Below are the code and all the weights of a small trained network. Each question names an input and a class and asks about switching units off, where a switched-off unit gives its printed mean instead of its output.

import numpy as np


def w(rows, s, z=0):
    codes = np.array(rows[::2]) - 128.0
    scale = np.full(codes.shape[1], s)
    scale[-1] = z or s
    return codes * scale


def f(y):
    return np.maximum(y, 0)


def log_softmax(a):
    a = a - a.max(-1, keepdims=True)
    return a - np.log(np.exp(a).sum(-1, keepdims=True))


def net(x, mask):
    res = np.array(x, float).reshape(1, 2) / 4 @ E
    y = f(res @ A[0][:, :-1].T + A[0][:, -1])
    res = res + np.where(mask, y, B[0][:, -1]) @ B[0][:, :-1]
    return log_softmax(res[-1] @ U[:, :-1].T + U[:, -1])


A, B = {}, {}
E = w([
[47,70,84,160,29,167,200,250,150,163,38],'x0',
[123,103,38,53,170,181,250,16,67,205,103],'x1',
],0.012)
A[0] = w([
[154,102,135,137,142,95,153,136,143,142,104,250],'N0',
[68,48,121,194,2,207,163,107,167,142,50,80],'N1',
[100,100,100,196,137,137,129,149,96,141,117,253],'N2',
[171,87,87,101,150,123,168,91,100,164,162,216],'N3',
[74,119,112,124,100,146,140,168,140,159,105,72],'N4',
[194,200,146,104,190,98,81,51,98,122,180,75],'N5',
[101,129,115,177,24,173,167,172,98,146,152,70],'N6',
[124,143,127,85,142,155,230,71,78,144,92,73],'N7',
[78,93,203,178,114,56,89,130,232,13,133,70],'N8',
[120,114,212,164,123,124,90,208,143,117,159,74],'N9',
[115,140,109,156,130,129,166,189,114,190,122,62],'N10',
[155,40,117,76,140,160,141,111,114,136,111,206],'N11',
[139,82,61,57,146,170,135,118,85,193,143,70],'N12',
[248,152,146,165,211,70,111,51,116,116,186,181],'N13',
[61,80,88,143,81,212,126,170,122,149,78,83],'N14',
[119,142,190,166,99,86,59,175,133,85,118,178],'N15',
[151,178,142,111,153,109,104,72,98,118,150,47],'N16',
[146,161,118,113,114,121,129,164,149,131,159,254],'N17',
[152,126,187,137,111,129,64,146,132,94,96,185],'N18',
[129,107,102,183,93,132,129,151,149,130,111,76],'N19',
[147,215,166,174,82,85,78,206,169,85,137,113],'N20',
],0.0097,0.0096)
B[0] = w([
[8,50,107,83,86,63,118,185,227,211,204,184],'N0',
[156,164,146,157,99,117,108,157,132,144,78,231],'N1',
[87,105,150,123,67,48,105,152,206,151,186,194],'N2',
[106,186,104,101,124,124,132,139,164,126,118,212],'N3',
[205,147,173,158,104,119,117,148,102,120,97,173],'N4',
[165,133,179,182,75,117,124,155,144,129,70,227],'N5',
[144,145,171,132,129,158,122,159,148,131,31,187],'N6',
[141,204,105,97,191,178,197,77,58,125,65,203],'N7',
[142,204,124,92,180,137,136,85,105,92,63,217],'N8',
[151,147,101,99,150,171,144,91,61,67,106,197],'N9',
[174,147,156,132,101,157,94,120,111,95,83,161],'N10',
[91,122,58,67,140,99,147,128,135,146,142,191],'N11',
[156,178,77,111,190,157,151,83,56,90,73,189],'N12',
[104,114,160,168,57,92,125,171,138,166,100,255],'N13',
[200,124,186,177,92,107,132,125,133,134,75,208],'N14',
[127,178,98,65,136,126,152,114,136,122,141,227],'N15',
[189,133,186,174,127,139,93,114,106,124,100,174],'N16',
[24,99,103,80,127,81,164,189,181,169,201,186],'N17',
[120,138,72,114,136,125,159,140,139,134,119,197],'N18',
[207,113,136,154,87,130,137,98,88,120,93,160],'N19',
[113,174,96,111,150,136,151,116,86,110,75,227],'N20',
],0.011,0.021)
U = w([
[136,167,56,89,164,140,160,102,50,118,110,85],'0',
[169,136,250,211,86,114,120,141,123,142,108,101],'1',
[22,104,87,91,102,87,140,158,203,177,167,254],'2',
[146,113,141,129,142,142,121,116,95,134,156,91],'3',
[140,108,129,157,155,143,108,133,111,147,157,102],'4',
[119,112,120,169,152,159,119,112,134,107,140,95],'5',
[139,109,120,143,135,164,108,128,120,116,140,103],'6',
[145,91,131,162,134,155,128,144,77,122,136,102],'7',
],0.02,0.0079)

Each question gives the input, the list of numbers given to net, and the class t.
The units are the neurons (one row each of A and B). Each row of codes is followed by its name. A weight is (code - 128) times the scale printed after its matrix; where a second scale follows, it is the last column's (A, B and U).
mask holds one flag per neuron, in row order. A switched-off neuron (its flag False) gives its mean, the last column of its row in B, instead of its output. The means were averaged over made-up inputs and are rounded, as every weight is.
A unit's drop is (log p(t) with every unit on - log p(t) with that unit switched off) / (log p(t) with every unit on - log p(t) with every unit switched off).
unit that matters most: the unit with the biggest drop
top k neurons: the k neurons with the biggest drops, biggest first
drop when u is switched off: that unit's drop, to one decimal
input [-4,3], class 1: unit that matters most : N5
input [3,-4], class 0: top 2 neurons : [N13; N9]
input [0,-3], class 2: top 2 neurons : [N7; N12]
input [3,-3], class 2: top 4 neurons : [N7; N12; N5; N2]
input [7,6], class 1: top 2 neurons : [N14; N1]
input [1,-3], class 2: top 2 neurons : [N7; N12]
input [2,3], class 2: top 3 neurons : [N8; N9; N20]
input [-4,-1], class 1: top 2 neurons : [N5; N11]
input [-8,6], class 1: top 2 neurons : [N5; N13]
input [3,-1], class 2: drop when N5 is switched off : 0.4
input [7,5], class 1: drop when N14 is switched off : 0.2
input [-2,-4], class 0: drop when N9 is switched off : 0.1
